Each row comes from the steps of one walk. Every step used is in the known rows, and no mark comes twice. Write the walk behind each row, first mark first.
Known rows
lones > vupoto > dosi > nupo > puzof > safelak:  125  -50 -144   58  -52   86   66   52 -169   66   83 -105  -60 -158   49  103  345   22   36  -43 -146  -16  124  110 -115 -101   75   26  -90  -28  -71   87  -68   17  -35  131  284  -39 -106 -168   89   32   47  -55  244 -109  -37
safelak > lizomo > puzof > dediz:  -23 -125    8  -49 -167  -95 -283   -6  -36  -63   26  189  -72 -149  -83   -6   43  112   80   52  -13 -408  192 -119   28   48 -114  -35 -281   16   46  147  -59   13   -4   58  136   60  322   46   26 -213 -113  -79  173 -135  -56
dosi > nupo > pumot > dediz > puzof > safelak:   65  -27  -21  -53 -130   56 -126  123   31 -214 -189  127 -178 -117   69   49  193   16  -68 -304  123    9  287   14 -215  -61  131   34  -10   17   76   94   -4   30  -18 -223  -11   51  -86 -155 -271   65 -243 -142  145  -37   97
lizomo > biva > puzof > dediz > nupo:  162  -34  116  -80 -212  -34 -218  -16   82  -93 -321 -112   51 -158  -19 -145  205  123   -9  -68   92  101  162  -24  -87   11  105  166   40   90  200  111   28 -121  -41  186 -139   82 -146   58  -90   21  -66   45  206  131 -179
pumot > puzof > safelak > dediz > nupo > dosi > lones > tusuke > biva:   73    6   95 -237 -379  154   78  142   29  -36 -348   51 -109  -11 -175 -155  169   65  -54 -201  -59 -229  -39   24 -193 -288 -112   11 -130  -53  -45   14 -115  -70 -304   14  -31 -110  120   20   91  -62  -45  -36  321 -274  -16
tusuke > dosi > pumot > puzof > safelak > lizomo:  120  113   40 -143 -317  -34   28 -174 -153   72 -324   86   16  -12 -139 -122   49 -108  -50 -105 -170 -234   22    9  -55   10   79  -82 -265   80 -248   43 -161  162  118  173   15  102  158 -147  118 -152 -325   41  380 -223   75
tusuke > dosi > lones > vupoto > biva > lizomo > safelak > puzof:  133   99   86    0 -268   27   85 -103 -257  180 -211 -108 -163  -97  -10 -138  150  -45  -21   65 -152 -171  161  142   -7  140   27 -247 -337   10 -214   47 -165  104   33  239  192   43  177   -1  372  -44  -46    2  342 -297   17
tusuke > biva > lizomo > safelak:  240   64 -125   29 -131  -43 -128  -98   38   -3 -260  -32  -41 -157  -61 -533  162   84   43   43  -19  -75   38 -108   46   64   50 -370 -339   12  109  -33  -86  -34  -22  186 -138  179 -190   90  185   57  -20 -121   76 -233   73
pumot > dediz > puzof > safelak > nupo > dosi > lones:  -74  -51  189 -185 -280   96 -133  137   23  -85 -159   85 -152   49  -31   65  197    2 -196 -235  108 -284  167   60 -173   -4 -154  202  -64  -76  -39   76   64  -64 -222 -178  -93 -241  224  -40   35  -64 -186  -55  340 -139   14
biva > puzof > safelak > dediz > nupo > dosi > lones:  171   -7  172 -207 -219   93 -174   17   70  -32 -372  -83  -22  -16  -59 -212  126   87  -53 -148 -159  -80  339  125  -39   84   40  -41 -216   26  148   57  -36   18 -169  131   11   -3   81 -132  -29  -34 -115 -118  112  -32 -176
tusuke > lones > dosi > nupo > puzof > dediz:  178   40  -98  -89 -160   72   -3   22  -52   17 -266 -154  -73   23 -161   98  129   96  115    1  -97   82  129  -71  -13 -154  109 -257 -145  -64 -247  -67  -91    3   34  -22    2   57   41    3  174 -119 -143  -73   89   31  -47
tusuke > lones > vupoto > dosi > dediz:  104  -38 -150  140 -125   42   13   76 -115   97  -39 -153 -111   44 -167   29  114   11   -8   -8 -120  -14   65   54    9  -47   47 -189 -258  -55 -213  -70  -29  -59    2   65  103   22   56  -26  344 -182  119  -81  219 -157 -198
safelak > dediz > pumot > puzof: -116   10   71  -85 -174   78 -211   85  -29  -83  -83   81 -184 -117  -90  -27  -65  356  -22  -19  134  -90  -22   48   37  -33 -231  191 -127   15  -18   35   49   44  -82   12   48  -74  126  172   -2 -222    3   21  -83 -122 -162
tusuke > dosi > dediz > pumot > puzof > safelak > lizomo:   65  -36   14 -138 -399  -18    8   27 -198   34 -183   14 -168   24  -41 -137   36   74  -25 -115 -190  -84   74  -25  -26  -57   40  -28 -308  181 -158    1 -144   93   69  167  -20  120  183   70   81 -105 -242   25  574 -240   11
lizomo > puzof > pumot > dediz > dosi > lones > vupoto:  -63    2  113  -42 -227   31 -106   88   52  -75 -152   68  -76  -67 -113  -74  200  104   20  -94  109 -358  174   52  -16  -19   94  102 -238  -95 -149  226   84 -138 -176  -26   99 -134  272  -77  160 -170 -194  -11  325 -127  -54
dediz > pumot > puzof > safelak > nupo > dosi > lones > tusuke: -231  123   20 -161 -209   43   53  249   -3  -63 -184 -178  -18  -93  -44  -29  142  150 -106 -248   88   67    5  -85  -62 -210   40  159   -9  -36   19   87 -121   30 -191  -65  -77 -279  229   62   43  -60 -157  105  218 -215  -78
lones > nupo > dosi > pumot > dediz > puzof > safelak > lizomo > biva:   39  248 -139 -346 -275   24  -31  -11  -98 -220 -155    1  -92 -124 -162  222  305  166   -1 -133  -51   45  153 -138  -65  -51  -44  130 -265   37 -128  112   -6  226 -131  -30  -22   21  154  106    4   -5 -180   36  361  -24   54
pumot > dediz > nupo > dosi > lones: -112  -84  142 -243 -130   69 -107  148   -1 -178 -153  117 -100   77  157  280  168  145 -148 -140  145  -49  133   27 -128  -57 -103  185   15  -93   74   13  125    1 -186 -228 -152 -197  195  253 -112   55   11  -25  229  -51  148
lones > nupo > dosi > dediz > pumot > puzof > safelak > lizomo:  -11  184 -225 -365 -245   49   50  124 -118 -222 -104  -43 -128  -71  -88  166  213  210   51 -105 -144  139   96 -168  -71 -169  -67   16 -274   98  -63   68  -94  194 -123   30   -1   -7  218  274   17   31 -103    7  397  -99   50
lizomo > safelak > nupo > dosi > pumot > dediz > puzof:   23  124  112 -228 -161   21 -163  190   10 -120 -187   36  -16 -122   10   68  438   74 -170 -135  -25  -40  211  231  -42  -22   90  128 -199 -133  -41   78  -54  201  -59 -123 -104  -33  158  -90  -59  104 -212   48  111 -158  -91
biva > puzof > pumot > dediz > dosi > lones > tusuke:   34   -5  141 -125 -198  160 -166 -124   51  -72 -433  -93  -44 -120 -218 -226   55  100  -15 -114  -19 -126   92  -40  -13  111  150  -27 -166  -30   69  136   27  -42 -216  119  -88 -270  291  -95  128 -197 -157  -75   98  -23  -91
dediz > pumot > puzof > safelak > nupo > dosi > lones > tusuke > biva > lizomo: -153  154  -35 -149 -221   34   -5  164    4  -74 -263 -175  -21 -137  -65 -206  144  173  -92 -222   90   38   17 -163  -43 -182   24   16 -116  -24   83   77 -138   17 -170   18 -130 -228  162  112  113  -42 -156   42  220 -292  -30
lones > vupoto > tusuke > dosi:   77   -2 -151  139 -101   67  222 -133 -287  144  117 -164   91  -96   86  154   70   90   54   54 -114  160   37  -52 -114  -58  -42   17 -109 -137  -92   35  -27   79    4  196  210  155   72  116  287  -44  126  -22  240  -75   49
tusuke > biva > puzof > pumot > dediz:  256   19  -17  -31 -245  -43  -86 -177   84 -101 -338    2   33 -190 -157 -532   66   20  -41   63   20 -114   24 -193    3  199   63 -193 -179   30  -19   68   -5 -172 -195  183 -108  112   35  132  146 -190  -81 -232  179  -17   30
lones > dosi > nupo > dediz > pumot:   53   90 -128 -175 -134  101   45  -41 -112  -25 -108 -126 -111  -12  -63  146  132  217  114  -51 -172  209  117  -79   21  -81  163  -36  -43    3 -152   49    7   61   34   31    1   40  -26   72 -208  139 -104  -14   51   36  146
pumot > puzof > dediz > dosi: -131 -121   69 -105 -257  113  -78   87   61   24 -303   25  -60  -34  -24  -92   39   46   -1 -195  100 -136 -136  -48 -253 -309  -87   24  103    4   -5  132 -146 -166 -100  134  -14 -300  148    0   51 -119 -194  127  299 -172    9
lones > vupoto > safelak > puzof > pumot > dediz > nupo:   61  -19 -129  -88 -123  112   66   43 -277    9  139   21 -205 -106    8  242   47  129  -58    0 -132   -9   -2   98  -58   18  -64  121 -143  -48 -286   79   58   14  -78  145  297   14  213  124  198  -39  123 -111   88 -133 -123
lizomo > puzof > dediz > nupo:  -17 -136   62  -68 -175  -93 -226  125  156  -40  -41   22   -3  -48   90   39  154  187    1  -35   52 -117  307   43  -23  -44   77  108 -156  -58  -49  189  -32 -107  -56    7  117   74   57   61  -70  -19 -218   52  258   41 -112
tusuke > dosi > nupo > pumot > dediz > puzof > safelak > lizomo:  114   58   42    2 -376   39  -84  -54 -105  -17 -222   69 -149  -98   71   -5  172  -69  -28 -170  -65 -115  265  -21 -131  -10   41   22 -202   74  -69   50 -144  215   28   25   56  204   94  -75  -16  -75 -322  -77  453 -139  166
pumot > dediz > nupo > puzof > safelak > lizomo > biva:   61  -26  157 -284 -201   35 -205  115  -20 -206 -213  136 -100  -19   86  218  291  209  -90 -131   69 -150  188  -36 -237 -100 -116  295  -65  -19  140  -40  113  -12 -200 -226 -183 -118  107  164  -29  -18 -116  -36  314  -28   23
puzof > pumot > dediz > dosi > nupo:   50   -2  159 -198 -152  182 -105   78    6 -179 -230  189 -177 -187 -133   48  165   79   43 -136  177  -59  -81   -5  -80 -144   61  150  -75   -7  -54   70  101  -26 -158  -48  -57 -217  173  -81   45 -124 -129 -109  216  -63   71
pumot > dediz > dosi > lones > nupo > puzof > safelak > lizomo > biva:   31   11  156 -285 -303  121  -98  168  -64  -89 -306  113 -274  -11  -96  127  295  205  -11 -200  120 -341  116 -100 -218 -109  -90  133  -64   45   20   43   96  -45 -250  -95 -119 -286  268   -4   43 -119 -149   29  478 -197   37
lones > dosi > nupo > puzof > dediz > pumot:   94   12 -131 -243  -79   79   29  -13 -155  -20 -128 -120 -113  -75  -11  184  191  276  164  -20 -124  198  108  -92   -2 -167  164  -38   13   -8 -151   87  -65   61    7    5   74  -18   -9   27 -154   63 -237   49  121  117  134
tusuke > lones > vupoto > biva > lizomo > puzof > safelak > dediz > dosi:  110  144  -42  118 -258  139  -60   16  -76   95 -181 -207 -205  -59 -204  -61  174   85   24  -96  -60  -64  161   80  -87  -19  -87 -170 -392  -80 -150   -1    5  -39  -66   53  135   27   57 -178  529 -183  -10 -116  108 -194 -319
vupoto > dosi > lones > nupo > dediz > pumot > puzof > safelak:   27  -18   55 -211 -141  -70   25  132    6   21 -145 -139  -45  -17 -109   64  328   40  -69  -54 -200 -158  107   66  -62  -78   87 -194 -120  -13  -47   52 -122  -25 -288   80  122 -318   50 -121   26 -103  122   98  512 -288   57
vupoto > biva > lizomo > safelak > dediz > nupo > puzof:  101   83  143 -199  -49    3 -174 -168  -96 -142 -185 -128 -131 -214   53    9  321  206  -73   -7 -177  138  165  212 -169   65 -113 -248 -286  -80  202   33  -22   98 -114  -96    7 -113 -140 -191  217   93   39   -6  -75 -108 -107
lones > nupo > pumot > puzof > dediz:   42  302 -223 -213  -93   55    0  108   14 -114 -211  -46  -55  -89  -44  105   95  141   83  -19  -28   94   23 -179 -176 -114  -42   34 -121   18  -41   66 -108   95 -195  -28   56   34   42  233   96  -27 -155   52  268   27  120
dediz > puzof > safelak > lizomo:  -27  -76   52   41 -335   15 -157    4  -22   85   20   -8 -219  -46 -136  -87  167   27  -16 -277 -126  -92  229    3  -95  -74  -18   86 -206  -13    7   38 -118   -2 -207  -48  100  -56  180 -254  121 -180 -249   32  385 -142 -120
biva > puzof > pumot > dediz:   64   25  106 -109 -113   79 -231 -173   87 -143 -404  -61   93 -122 -133 -275   12   -8  -32  -38   -7 -110   82   -6  -28  185   73   -9 -158    3  110  121   44  -58 -112  130  -99 -160  161  -32  123 -177 -159 -139   -5   63  -75
nupo > dosi > dediz > pumot > puzof: -279 -123   40 -213 -185  -39   30  118 -125 -254  -44  -42    9   72  150   22   42  171 -168 -198  -47  170   84  -14   -1 -241  -35    9  -53   28  -13  102  -49   38    4 -104 -134 -117  133  130 -231  106  -56   77  275 -125  104
dosi > lones > vupoto > tusuke:   73 -126  -25  -11   -2   11  226  109 -223   96   34    9  -54  -40  -17   72   75  110   45    4   10  -40  112    7  -85   -1   72 -248  -50 -129  -56   27   -7 -115  -85   37  182  -49  178   56  168  -40  232  -73  172 -191   26
biva > lizomo > puzof > pumot > dediz:  -15  100   14  -56   16   44 -357 -191   91 -146 -279   11   63  -65  -68 -245   41   62   49  -30   44 -290  159   -3   45   35  -26 -149 -409  -50  209  124   50   24   89  104 -107 -124   -8  -48  216   10 -169  -76  -43 -183   33

Which walk is each row?
  46 -242   82 -264 -193    0   62   45 -192   37   64   10 -261  -28  -75  230  -88  149 -154  -26 -227 -157   17   74   30  -40  -16 -183  -36    7 -358  109  -76   31  -91  177  268 -106  267 -128  -74  -81   79   19  120 -232 -139
vupoto > safelak > puzof > dediz > dosi > lones > tusuke
  13  211   27  -95  -43    3 -338  -51  124 -101 -231  -94  103  -44   11 -253  119  105  -31  -93  -68 -194  361  -12    3   18   -9 -102 -431   -5  237   82  -21   69  131  124 -119  -20  -86  -75  117  150 -217  -83  -11 -248  -82
biva > lizomo > puzof > safelak > nupo > dediz > pumot
 147   17   52 -379 -169   29   93   58 -102 -162  -49   56   38  -71   -6  173  132   36 -210   38 -225 -114   -3   18  -14   54  -64 -156  -42  -90 -163   93    0  149 -172  105   18   36  253   19  -30   35  128 -208   30 -158   -2
vupoto > safelak > nupo > dosi > lones > tusuke > biva > puzof > pumot > dediz
 210  120  -38 -457 -131   52   -6  -82 -231  -16 -280   46 -143   66 -255  229  226  258   66 -107 -214  -71   48  -52   -6  -78  151  106 -156  -24 -207   36  102   56 -111  -98  -75  -26   86 -114  -96  -12 -270   91  316   24  116
lones > dosi > pumot > dediz > nupo > puzof > safelak > lizomo > biva
 114  -21  226 -140 -246  214 -124   34 -136   27 -136  136 -393 -173 -191    5  101  349   39  -33   -1 -127   98  148  -16   17 -130   15 -193  -10  -82   90   88    2 -231  104  213 -107  243 -132  112 -224   68  -66  107 -154 -192
safelak > dediz > dosi > lones > vupoto > biva > puzof > pumot
  -6    9   88  -21 -217  134   40  111 -101  169 -147  -80 -321  -25  -59  -32  272  157   45 -276  -29  -90  205   52 -127 -128  117 -137 -121  -24    3  139  -25  -82 -183   82  153 -245  190 -322  169  -20 -107   91  411 -301  -80
dediz > dosi > lones > vupoto > biva > lizomo > puzof > safelak
  69   18  120 -196 -264  178 -122  110   44  -11 -313   93 -265    7 -161  -38  216  157  -85 -192  133 -427  115  -88 -110  -25  -37   52 -155  -45    3   93  108  -62 -220  -17 -144 -251  250  -43   73  -55 -171  -61  354 -286    9
pumot > dediz > dosi > lones > tusuke > biva > lizomo > puzof > safelak > nupo
 123   18   75 -131 -213  -13 -313 -102  -77 -193 -223  161  -84 -233 -166   -3  192  122   48  -34   28 -178  132 -148  -52   53  -51  134 -172   64  272   57   59   51 -120   67 -110    9  280  123   34 -207   -8 -105  218  -71  -70
safelak > lizomo > biva > puzof > pumot > dediz > nupo
   7    8 -135  223 -192   63  -94   56  -61   41 -108 -164 -133  -21  -97   73  191    2  -59 -130   -1  -24  180   29  -88  -47   31  -94 -202 -125 -152   -7  -36  -21  -83  -67  108  -36   77  -66  306 -236   -4  -75  239 -146 -120
tusuke > lones > vupoto > dosi > nupo > pumot > dediz > puzof
  27   -7   93 -209 -202   34   12   72   -8 -133 -138  -23  -51  -88   91  126  264  241  -67 -108  -77  320  256  -55    9 -167  162   10  -96 -137   74   15  -72  100 -309  -93  -46  -14  219  218  -77   69   35  -20  305  -21   94
dediz > nupo > dosi > lones > tusuke > biva > puzof > pumot
 252 -190   55 -374 -197  -60  -90  180 -164 -220  -56  218 -248   27   11  124  255  347  -42 -157 -231  120  324   21 -144 -206  141   24 -226  125   51  -73    8  -37  -33 -136 -111  130   39   80 -208  113  -96  -45  484  -74 -106
dosi > dediz > nupo > puzof > safelak > lizomo > biva
-143   38   51  -57 -134   68  -16  234  -56    1 -265   26  -84   -4   99  -91    3  107  -38 -219   66  -79   34  -59 -239 -265   -3   12   33  -54   27  112 -124 -126 -222 -124   52 -129   90  -48    8  -60 -170   98  368 -171  161
nupo > pumot > puzof > dediz > dosi > lones > vupoto
 152   10   30 -180 -163   82   43  195  -39   32 -300   41 -164 -141 -193 -236  140  173   -8  -10   10 -240   45  -81  -20  -49  117 -301 -236  -99  -37   25 -145  -54 -211    2  -49  -57  147   74  134   21   22  -79  175 -311   37
dosi > lones > tusuke > biva > lizomo > safelak > nupo > pumot > puzof > dediz
-147  117   95  -50  -84   56 -128   85  -76  -85 -237  -14 -175   28  107    4   96  160 -121 -226   74 -180  201  -16 -187  -19  -44   16 -115  -91  112  148   89  -50 -242 -264  -18 -168   83 -154   37  -23 -155   45  304 -171  162
nupo > pumot > dediz > dosi > lones > vupoto > biva > lizomo > puzof
